Each row, then one of two labels for whether it has a hidden trait; a new part has new ones
In the rows, 128 means zero.
108 137 118 125 130 111 111 106 140 122 151 168 124 107 109 161 98 126 102 130 132 167 136 120 129 143 126 131 132 111 131 132 145 128 119 135 124 116 101 129 107 131 108 145 144 131 107 143 158 129 121 132 115 138 114 128 149 153 163 135 138 137 133 131 111 120 104 138 129 139 113 127 | H
93 134 122 119 124 105 119 90 201 122 142 166 125 122 105 188 84 126 115 131 124 140 134 126 161 144 129 138 135 111 131 130 149 129 103 132 127 124 77 124 105 150 122 143 160 138 102 152 167 132 124 134 117 142 149 124 148 178 163 129 134 140 96 131 141 125 103 145 126 157 111 133 | H
79 126 106 122 125 82 128 66 196 129 166 181 139 116 94 170 38 125 125 142 125 198 132 107 184 135 118 119 137 106 132 137 139 128 166 133 123 103 73 139 106 130 118 158 169 141 73 197 172 132 109 126 114 153 113 128 179 173 149 137 136 158 127 132 88 145 93 148 110 139 111 126 | K
86 128 109 125 125 81 127 65 192 128 169 183 137 108 113 172 21 126 176 139 124 198 137 107 178 138 118 123 134 109 132 138 147 128 148 136 126 104 54 139 100 128 116 149 167 144 70 184 183 131 106 129 117 157 115 130 177 184 156 141 138 153 127 134 83 140 115 146 111 136 118 126 | K
69 126 108 120 119 100 111 57 255 126 150 130 122 117 99 176 71 129 126 128 124 133 128 132 160 142 123 140 129 110 129 131 157 129 116 134 128 119 81 101 84 147 114 143 158 146 115 157 158 128 110 129 122 141 159 129 157 151 157 140 134 138 93 135 129 140 103 143 129 148 117 131 | H
88 142 112 123 116 78 124 94 210 127 164 176 137 118 95 161 51 130 149 137 131 195 136 115 177 139 120 124 136 109 131 139 143 129 134 135 125 110 59 140 123 137 121 152 161 136 75 187 169 131 118 139 119 144 127 129 166 164 172 134 137 157 127 132 101 138 114 145 114 149 117 129 | K
74 137 116 113 116 89 136 52 255 129 156 160 139 145 91 196 43 129 136 143 120 152 133 119 163 143 129 147 133 109 129 135 169 130 114 131 124 118 39 133 95 145 132 151 180 162 56 198 164 140 121 149 117 148 166 115 162 172 143 124 132 173 78 131 143 151 81 143 108 165 109 139 | H
133 133 143 120 132 127 127 89 87 121 138 160 127 124 119 146 107 125 114 133 129 131 141 117 120 139 134 138 134 117 129 130 143 129 104 131 122 124 89 137 130 140 136 137 151 142 96 120 140 134 135 143 114 138 121 119 128 149 154 117 134 141 118 123 145 110 105 126 125 143 119 132 | H
95 109 120 113 123 99 105 19 203 121 155 154 108 109 101 210 70 116 126 122 120 149 134 114 143 156 129 151 139 95 131 129 154 129 99 132 123 117 10 115 98 140 115 154 151 148 92 144 165 137 118 119 113 158 148 125 162 189 162 142 139 149 88 130 118 112 67 145 134 150 110 128 | K

Next part:
114 117 83 188 130 140 169 133 124 115 90 106 164 138 133 91 140 131 144 173 178 145 144 51 137 108 137 146 138 130 132 137 167 141 156 103 134 109 147 175 88 116 127 127 67 93 206 136 103 185 134 112 73 138 130 116 164 109 123 72 79 101 159 82 187 118 139 136 141 97 | (46)
78 113 179 106 190 98 191 91 127 126 152 115 124 153 129 173 153 155 156 129 102 128 138 141 133 111 142 168 129 121 140 136 111 84 93 176 91 72 110 120 168 189 110 114 86 142 70 102 114 146 198 128 97 101 183 135 140 136 143 140 107 140 132 82 158 116 150 101 170 146 | (47)
119 136 150 162 57 93 154 160 144 108 90 150 191 136 94 124 150 122 121 133 182 104 106 131 134 108 129 109 126 134 155 95 103 105 121 63 182 87 91 162 104 147 184 109 79 159 191 91 110 178 84 192 132 129 213 120 149 95 154 106 147 106 114 208 154 97 140 126 82 161 | (46)
98 112 115 155 175 87 171 131 104 124 77 110 142 150 121 103 35 121 138 160 148 127 163 100 41 137 109 126 150 106 134 123 103 136 175 124 71 93 57 152 139 118 92 130 91 138 205 129 114 150 166 119 122 167 51 95 134 63 140 150 123 124 109 105 175 151 170 106 117 152 | (47)
159 131 93 108 151 61 166 118 107 113 104 113 118 128 137 131 193 133 184 125 100 108 102 128 175 143 142 157 133 142 156 125 111 140 68 140 165 120 199 152 192 137 86 136 141 97 95 214 135 148 127 145 104 121 223 116 168 130 138 142 112 141 136 114 139 200 119 126 124 161 | (46)
113 101 126 85 191 102 130 91 125 120 158 97 129 117 131 113 179 114 157 151 184 136 165 160 165 152 162 153 129 147 57 160 125 111 123 119 149 101 180 130 141 121 101 153 84 119 152 141 80 126 114 171 111 99 208 86 142 120 113 106 123 156 116 157 150 132 156 104 126 85 | (47)
138 150 134 85 85 106 102 108 121 113 129 127 156 84 118 169 213 136 125 119 70 135 111 147 109 139 144 135 128 95 140 140 115 123 167 110 138 114 35 119 162 165 123 132 106 197 82 138 125 65 92 157 160 139 208 114 134 75 130 195 141 171 106 152 127 107 136 140 119 198 | (47)
128 137 107 155 57 128 136 144 128 138 136 150 144 138 148 104 155 90 149 121 135 113 146 115 131 88 117 133 159 104 156 119 139 133 148 100 154 82 105 160 169 76 159 107 86 138 134 116 124 174 125 98 141 181 73 183 186 49 154 87 139 104 153 155 155 97 120 127 134 203 | (46)
88 130 165 108 225 64 191 115 119 83 74 112 134 136 136 143 61 162 153 101 142 134 166 139 88 123 106 127 157 111 190 145 81 132 83 148 109 123 94 138 171 166 101 119 112 138 111 128 112 110 171 139 112 117 114 122 137 108 160 161 109 134 128 104 189 165 130 109 133 165 | (46)
130 153 124 119 99 119 149 152 125 141 85 135 104 108 128 161 53 123 145 89 86 102 68 136 71 122 103 72 152 103 175 129 128 186 110 135 105 108 125 157 178 179 131 118 113 160 117 87 165 127 107 175 150 147 123 134 132 71 148 168 150 130 112 95 184 115 161 116 96 155 | (46)
139 96 130 108 206 34 172 118 126 83 104 113 155 131 136 95 140 124 133 153 184 148 149 170 141 154 161 140 153 121 178 185 93 133 108 95 91 111 153 135 87 117 107 151 76 123 192 180 77 125 99 165 83 164 174 92 163 64 129 156 95 146 80 155 169 194 145 119 115 148 | (46)
